Below are the code and all the weights of a small trained network. Each question names an input and a target symbol and asks about switching units off, where a switched-off unit gives its printed mean instead of its output.

import numpy as np


def w(rows, s, z=0):
    codes = np.array(rows[::2]) - 128.0
    scale = np.full(codes.shape[1], s)
    scale[-1] = z or s
    return codes * scale


def f(y):
    return np.maximum(y, 0)


def softmax(a):
    e = np.exp(a - a.max(-1, keepdims=True))
    return e / e.sum(-1, keepdims=True)


def log_softmax(a):
    a = a - a.max(-1, keepdims=True)
    return a - np.log(np.exp(a).sum(-1, keepdims=True))


def net(x, mask):
    ids = ['αβγεζθλμπστφψ'.index(c) for c in x.split()]
    T = len(ids)
    res = E[ids] + P[:T]
    u = 0
    for l in range(3):
        q, k, v = (res @ M[l].T for M in (Q, K, V))
        z = softmax(np.where(np.tri(T) > 0, q @ k.T / 2**0.5, -1e9)) @ v
        res = res + np.where(mask[u], z, O[l][:, -1]) @ O[l][:, :-1]
        u += 1
        y = f(res @ A[l][:, :-1].T + A[l][:, -1])
        res = res + np.where(mask[u : u + 4], y, B[l][:, -1]) @ B[l][:, :-1]
        u += 4
    return log_softmax(res[-1] @ U[:, :-1].T + U[:, -1])


Q, K, V, O, A, B = {}, {}, {}, {}, {}, {}
E = w([
[114,32,87,117,66,83,130],'α',
[164,19,56,108,178,86,159],'β',
[152,93,145,76,138,124,209],'γ',
[174,115,114,34,145,153,127],'ε',
[57,134,119,78,156,149,188],'ζ',
[174,96,113,190,144,117,157],'θ',
[61,124,79,56,53,167,71],'λ',
[95,41,87,125,205,200,70],'μ',
[90,247,191,106,232,117,87],'π',
[98,181,158,217,214,141,101],'σ',
[78,152,97,207,172,154,198],'τ',
[97,100,253,126,102,19,167],'φ',
[115,113,58,201,69,83,135],'ψ',
],0.011)
P = w([
[33,13,197,93,178,45,145],'0',
[162,70,60,119,153,42,163],'1',
[184,144,105,144,254,33,79],'2',
[128,74,209,161,118,205,137],'3',
[148,109,57,128,96,91,157],'4',
[176,157,77,149,188,83,73],'5',
[169,161,213,96,58,208,104],'6',
[144,138,56,128,77,130,158],'7',
[163,151,66,174,174,105,58],'8',
[190,154,208,77,84,223,97],'9',
[136,116,68,133,99,135,164],'10',
],0.0083)
Q[0] = w([
[58,188,218,191,107,148,3],'L0H0',
[133,95,1,95,233,29,79],'L0H0',
],0.0073)
K[0] = w([
[98,127,151,85,119,36,11],'L0H0',
[138,251,116,188,2,200,127],'L0H0',
],0.0075)
V[0] = w([
[26,108,160,34,237,86,162],'L0H0',
[109,230,142,2,13,220,73],'L0H0',
],0.0047)
O[0] = w([
[64,3,218,68,243,142,140,203],'L0H0',
[101,204,178,8,85,69,118,2],'L0H0',
],0.0043,0.0052)
A[0] = w([
[152,103,155,47,44,73,193,34],'L0N0',
[163,162,220,216,130,182,124,104],'L0N1',
[254,69,82,99,78,119,220,5],'L0N2',
[151,181,221,56,134,239,129,189],'L0N3',
],0.0056,0.0022)
B[0] = w([
[56,100,205,254,229,151,77,149],'L0N0',
[26,57,141,116,34,214,141,152],'L0N1',
[231,93,217,176,94,212,64,254],'L0N2',
[91,37,81,210,61,154,156,182],'L0N3',
],0.0063,0.0039)
Q[1] = w([
[1,178,198,188,167,114,196],'L1H0',
[214,103,55,83,222,18,83],'L1H0',
],0.0064)
K[1] = w([
[89,47,129,197,188,48,136],'L1H0',
[112,153,100,220,35,254,166],'L1H0',
],0.0073)
V[1] = w([
[61,139,91,192,128,1,190],'L1H0',
[251,108,161,37,92,75,114],'L1H0',
],0.0058)
O[1] = w([
[67,170,68,201,55,113,242,2],'L1H0',
[254,30,116,94,98,61,92,137],'L1H0',
],0.0057,0.0028)
A[1] = w([
[32,106,127,80,122,135,254,104],'L1N0',
[129,228,117,96,109,155,149,2],'L1N1',
[97,119,229,130,41,43,161,104],'L1N2',
[215,167,199,250,238,97,34,98],'L1N3',
],0.0068,0.0082)
B[1] = w([
[203,68,111,63,90,71,146,179],'L1N0',
[188,2,220,73,43,79,118,128],'L1N1',
[202,218,112,236,165,130,87,138],'L1N2',
[170,211,96,58,82,238,200,254],'L1N3',
],0.0086,0.0049)
Q[2] = w([
[248,212,57,76,254,171,108],'L2H0',
[148,6,122,141,48,129,41],'L2H0',
],0.0067)
K[2] = w([
[44,182,171,204,51,174,63],'L2H0',
[254,48,40,48,44,175,135],'L2H0',
],0.0068)
V[2] = w([
[91,77,1,76,112,144,71],'L2H0',
[90,144,134,148,202,127,94],'L2H0',
],0.0078)
O[2] = w([
[78,116,1,17,92,48,123,254],'L2H0',
[17,187,131,102,150,227,60,46],'L2H0',
],0.0061,0.0047)
A[2] = w([
[67,64,252,79,168,72,94,72],'L2N0',
[147,2,129,107,201,78,199,194],'L2N1',
[56,145,145,157,161,81,175,3],'L2N2',
[83,41,129,203,68,9,99,100],'L2N3',
],0.0066,0.0052)
B[2] = w([
[177,186,65,180,63,214,204,141],'L2N0',
[100,163,159,159,82,107,34,251],'L2N1',
[95,93,118,66,62,207,123,129],'L2N2',
[130,246,101,83,113,255,106,153],'L2N3',
],0.0092,0.015)
U = w([
[79,138,161,137,59,226,135,115],'α',
[126,41,116,190,96,90,126,142],'β',
[136,102,242,142,153,140,155,202],'γ',
[179,134,196,2,129,132,111,46],'ε',
[75,153,131,70,108,28,161,168],'ζ',
[178,132,86,160,104,145,220,88],'θ',
[95,108,33,24,144,166,186,57],'λ',
[68,123,118,143,217,59,80,165],'μ',
[89,183,197,83,195,129,137,210],'π',
[94,139,95,172,160,130,189,176],'σ',
[109,143,56,179,120,84,197,154],'τ',
[124,182,164,178,137,88,128,98],'φ',
[160,152,36,144,115,136,159,3],'ψ',
],0.0085,0.0058)

Each question gives the input, a string of symbols that net reads in full, and the target symbol t.
The units are the heads (2 rows each of Q, K, V and O) and the neurons (one row each of A and B). Each row of codes is followed by its name. A weight is (code - 128) times the scale printed after its matrix; where a second scale follows, it is the last column's (O, A, B and U).
mask holds one flag per unit, layer by layer, with each layer's heads first. A switched-off unit (its flag False) gives its mean, the last column of its rows in O or B, instead of its output. The means were averaged over made-up inputs and are rounded, as every weight is.
A unit's drop is (log p(t) with every unit on - log p(t) with that unit switched off) / (log p(t) with every unit on - log p(t) with every unit switched off).
The circuit of an input: a set's keep is (log p(t) with only the set's units on - log p(t) with every unit switched off) / (log p(t) with every unit on - log p(t) with every unit switched off). Starting from the 12 units with the biggest drops (on a tie, the unit counted first), units are removed one at a time, each time the one whose removal leaves the highest keep (on an exact tie, the one counted first), for as long as the keep stays at least 0.8.
units of the circuit, in order: the units of the circuit, biggest drop first
k most important neurons: the k neurons with the biggest drops, biggest first
drop of u: that unit's drop, to one decimal
input α γ θ μ ζ μ, target λ: units of the circuit, in order : [L2N1, L1N3, L2H0]
input α β φ, target γ: units of the circuit, in order : [L2H0, L1N2, L2N1]
input β β α α μ β π ζ, target ζ: 3 most important neurons : [L1N0, L0N2, L1N3]
input ε λ ε, target ζ: units of the circuit, in order : [L0N2, L0H0, L2H0]
input β τ γ β μ, target μ: units of the circuit, in order : [L1N3, L0N2, L2N0]
input φ ε β, target γ: 2 most important neurons : [L1N3, L1N2]
input ζ β β π, target α: 3 most important neurons : [L0N1, L0N3, L1N3]
input φ β ε, target γ: units of the circuit, in order : [L2H0, L1N2]
input φ β β ζ μ, target μ: units of the circuit, in order : [L1N3, L2N0, L0N2]
input ε ε π μ β ε, target λ: units of the circuit, in order : [L2N1, L2H0, L1N3, L1H0]
input μ ε β ε ε β, target ε: units of the circuit, in order : [L1H0, L1N3]
input β μ ψ, target τ: units of the circuit, in order : [L1H0, L0N2, L0H0]
input β α θ, target θ: units of the circuit, in order : [L1N3, L2N1]
input ζ β φ, target γ: 3 most important neurons : [L1N0, L1N2, L1N3]
input ε β ε μ α μ β β μ, target λ: units of the circuit, in order : [L1N3, L2N1, L2H0]
input β γ β β θ, target θ: 2 most important neurons : [L1N3, L0N2]
input ε β β λ μ α β φ μ ε, target β: 3 most important neurons : [L0N3, L1N3, L2N3]
input β λ ε ε β ε β β ε ε β, target ε: most important neuron : [L0N2]
input α β β ζ ε ε μ β β, target λ: 3 most important neurons : [L1N3, L2N1, L1N0]
input φ β ε π α, target α: 3 most important neurons : [L2N3, L1N3, L0N0]
input β φ β, target γ: drop of L1N3 : 0.3
input β β μ μ ε ζ ε, target β: drop of L0N3 : 0.5
input μ μ ε π, target α: drop of L0N3 : 0.2
input ε β ε β μ β μ ε ε, target λ: drop of L1N3 : 0.2
